Below is a small trained network, with its code and all its weights. Each question gives an input and a target symbol and asks what happens when units are switched off, that is, made to give their printed mean instead of their output.

import numpy as np


def w(rows, s, z=0):
    codes = np.array(rows[::2]) - 128.0
    scale = np.full(codes.shape[1], s)
    scale[-1] = z or s
    return codes * scale


def norm(h):
    return h / np.sqrt((h * h).mean(-1, keepdims=True) + 1e-5)


def f(y):
    return y / 2 * (1 + np.tanh(0.7978845608 * (y + 0.044715 * y**3)))


def softmax(a):
    e = np.exp(a - a.max(-1, keepdims=True))
    return e / e.sum(-1, keepdims=True)


def log_softmax(a):
    a = a - a.max(-1, keepdims=True)
    return a - np.log(np.exp(a).sum(-1, keepdims=True))


def net(x, mask):
    ids = ['αβγδεηθλμπσφψω'.index(c) for c in x.split()]
    T = len(ids)
    res = E[ids] + P[:T]
    r = norm(res)
    for j in range(2):
        rows = slice(2 * j, 2 * j + 2)
        q, k, v = (r @ M[0][rows].T for M in (Q, K, V))
        z = softmax(np.where(np.tri(T) > 0, q @ k.T / 2**0.5, -1e9)) @ v
        o = O[0][rows]
        res = res + np.where(mask[j], z, o[:, -1]) @ o[:, :-1]
    y = f(norm(res) @ A[0][:, :-1].T + A[0][:, -1])
    res = res + np.where(mask[2:18], y, B[0][:, -1]) @ B[0][:, :-1]
    return log_softmax(norm(res)[-1] @ U[:, :-1].T + U[:, -1])


Q, K, V, O, A, B = {}, {}, {}, {}, {}, {}
E = w([
[150,82,190,172,109,81,131,150,70],'α',
[198,127,136,145,80,99,137,160,67],'β',
[184,82,175,116,105,131,135,122,107],'γ',
[161,136,147,124,172,90,96,148,92],'δ',
[144,89,194,92,144,138,85,96,94],'ε',
[166,101,172,86,85,179,138,76,111],'η',
[221,145,109,110,88,138,116,142,109],'θ',
[129,98,126,139,177,154,92,142,64],'λ',
[131,187,179,95,135,113,119,142,182],'μ',
[154,120,206,138,135,162,115,152,159],'π',
[148,131,146,159,107,154,60,87,174],'σ',
[124,168,165,142,126,111,184,60,120],'φ',
[101,132,153,125,165,140,213,152,124],'ψ',
[181,167,57,235,252,122,150,100,207],'ω',
],0.012)
P = w([
[103,192,142,161,81,126,101,172,87],'0',
[113,175,144,156,98,124,103,163,95],'1',
[109,174,136,157,111,130,104,154,106],'2',
[132,157,137,151,128,121,104,149,109],'3',
[146,149,139,147,136,125,113,145,113],'4',
[151,147,132,140,149,123,114,140,122],'5',
[164,144,129,136,162,124,114,136,129],'6',
[181,135,127,132,169,127,120,128,136],'7',
[191,134,124,125,184,138,118,121,137],'8',
[208,133,113,120,201,140,123,113,148],'9',
[212,116,108,113,213,150,125,99,155],'10',
[232,119,96,114,230,161,129,94,166],'11',
[241,109,92,105,255,156,130,87,163],'12',
],0.008)
Q[0] = w([
[229,170,156,161,162,170,139,133,102],'H0',
[99,131,128,141,127,173,109,132,136],'H0',
[153,98,136,53,147,103,110,150,78],'H1',
[54,89,2,92,62,61,149,99,130],'H1',
],0.013)
K[0] = w([
[141,120,101,85,254,158,163,56,222],'H0',
[102,190,144,157,70,96,138,148,133],'H0',
[198,130,183,33,151,181,122,103,195],'H1',
[72,138,202,75,3,104,71,201,30],'H1',
],0.0072)
V[0] = w([
[142,102,110,219,100,105,188,182,153],'H0',
[131,199,166,140,64,37,124,15,195],'H0',
[177,105,48,135,95,132,46,74,109],'H1',
[142,82,156,118,115,253,9,202,221],'H1',
],0.0072)
O[0] = w([
[184,123,54,155,156,181,171,76,174,250],'H0',
[133,203,165,172,228,11,155,44,161,179],'H0',
[68,34,90,215,117,39,107,88,211,127],'H1',
[143,199,146,254,88,211,104,178,202,106],'H1',
],0.0078,0.0025)
A[0] = w([
[113,102,183,68,102,172,100,55,198,117],'N0',
[122,117,116,93,136,93,49,67,153,94],'N1',
[124,157,147,184,131,71,57,116,174,94],'N2',
[133,89,152,152,17,137,157,85,145,82],'N3',
[125,76,135,64,31,107,150,179,140,45],'N4',
[147,129,197,149,117,125,105,98,60,97],'N5',
[72,99,117,169,112,84,81,140,208,242],'N6',
[63,78,102,32,79,197,172,194,115,50],'N7',
[86,116,107,99,161,110,153,113,69,133],'N8',
[130,201,152,33,129,205,163,79,146,86],'N9',
[131,42,91,120,129,144,205,104,163,65],'N10',
[142,123,86,148,108,114,228,93,85,76],'N11',
[120,181,130,145,123,127,139,178,43,65],'N12',
[135,254,48,75,152,139,225,133,208,100],'N13',
[90,190,198,67,94,120,102,180,205,253],'N14',
[172,103,174,20,133,136,112,103,90,133],'N15',
],0.008,0.0031)
B[0] = w([
[106,162,109,149,163,106,158,243,111,163],'N0',
[149,48,94,136,70,152,146,118,118,167],'N1',
[133,167,80,65,140,119,121,143,133,199],'N2',
[93,139,105,20,97,139,124,97,158,136],'N3',
[93,130,140,191,243,104,58,68,73,123],'N4',
[140,98,135,79,112,80,131,179,183,181],'N5',
[65,185,42,96,116,79,125,94,99,173],'N6',
[2,113,115,88,156,148,122,194,229,147],'N7',
[61,150,153,183,81,185,121,58,90,154],'N8',
[112,136,70,55,191,183,120,154,103,169],'N9',
[135,86,57,106,212,106,80,157,153,188],'N10',
[60,118,134,162,148,202,144,145,140,181],'N11',
[133,105,132,85,127,170,130,92,225,143],'N12',
[86,68,201,84,53,137,102,165,179,227],'N13',
[131,48,71,218,186,114,227,126,75,183],'N14',
[112,192,118,158,154,142,81,116,184,253],'N15',
],0.0066,0.0044)
U = w([
[112,52,181,184,134,58,116,177,64,142],'α',
[193,161,159,205,120,207,178,177,82,167],'β',
[147,51,87,135,172,147,164,89,175,104],'γ',
[162,187,172,83,181,86,125,55,42,163],'δ',
[125,125,201,115,121,93,1,142,152,91],'ε',
[125,195,87,31,158,211,137,145,73,154],'η',
[193,98,159,60,32,136,130,105,177,128],'θ',
[105,91,110,179,136,181,101,81,23,142],'λ',
[126,113,113,77,115,44,192,208,118,121],'μ',
[183,202,196,116,204,91,173,213,132,2],'π',
[137,123,36,62,72,73,96,127,91,157],'σ',
[102,125,203,140,122,163,141,55,149,112],'φ',
[47,44,108,139,103,165,74,163,107,200],'ψ',
[87,183,80,224,151,114,111,122,198,122],'ω',
],0.0073,0.0043)

Each question gives the input, a string of symbols that net reads in full, and the target symbol t.
The units are the heads (2 rows each of Q, K, V and O) and the neurons (one row each of A and B). Each row of codes is followed by its name. A weight is (code - 128) times the scale printed after its matrix; where a second scale follows, it is the last column's (O, A, B and U).
mask holds one flag per unit, heads first, then neurons. A switched-off unit (its flag False) gives its mean, the last column of its rows in O or B, instead of its output. The means were averaged over made-up inputs and are rounded, as every weight is.
A unit's drop is (log p(t) with every unit on - log p(t) with that unit switched off) / (log p(t) with every unit on - log p(t) with every unit switched off).
The circuit of an input: a set's keep is (log p(t) with only the set's units on - log p(t) with every unit switched off) / (log p(t) with every unit on - log p(t) with every unit switched off). Starting from the 12 units with the biggest drops (on a tie, the unit counted first), units are removed one at a time, each time the one whose removal leaves the highest keep (on an exact tie, the one counted first), for as long as the keep stays at least 0.8.
units of the circuit, in order: the units of the circuit, biggest drop first
unit that matters most: the unit with the biggest drop
which heads matter: for each layer, one digit per head in row order, 1 if its drop is at least 0.15 and else 0, layers parted by /
input φ λ δ σ η γ δ π λ, target β: which heads matter	01
input θ φ ε π, target δ: which heads matter	11
input π σ γ σ π γ σ π δ, target ω: unit that matters most	H1
input γ β δ, target ε: which heads matter	11
input ε θ λ λ ε γ γ σ ψ γ ψ γ δ, target η: units of the circuit, in order	[H1 H0]
input γ λ θ, target ψ: which heads matter	10
input β β δ γ λ, target ψ: units of the circuit, in order	[H0 N7]
input γ β γ μ δ γ δ γ δ, target ε: units of the circuit, in order	[H0 N15]
input γ θ β, target σ: which heads matter	01
input σ φ μ, target δ: units of the circuit, in order	[H0 H1]
input γ φ γ γ φ β, target δ: units of the circuit, in order	[H1 H0]
input σ φ δ, target δ: units of the circuit, in order	[H1 H0]
input ψ σ ε φ γ μ λ, target π: which heads matter	11
input λ ε σ σ β, target ω: units of the circuit, in order	[H1]
input γ γ ε δ θ γ β η σ, target ω: units of the circuit, in order	[H1 N6]
input γ ε ε σ φ β β, target δ: which heads matter	10
input η ω γ γ, target γ: which heads matter	11
input μ δ ψ σ ω λ γ φ γ π β, target β: units of the circuit, in order	[H1 N10]
input γ δ π γ φ θ, target δ: which heads matter	11
input φ δ σ, target δ: units of the circuit, in order	[H0 H1]
input π π σ φ λ, target δ: which heads matter	10
input γ μ π φ γ φ, target δ: which heads matter	11
input ψ γ φ ε β γ α ε γ α σ μ, target ω: units of the circuit, in order	[H1]
input λ φ β θ γ ψ γ, target η: which heads matter	01
input π σ φ ω θ, target θ: which heads matter	10
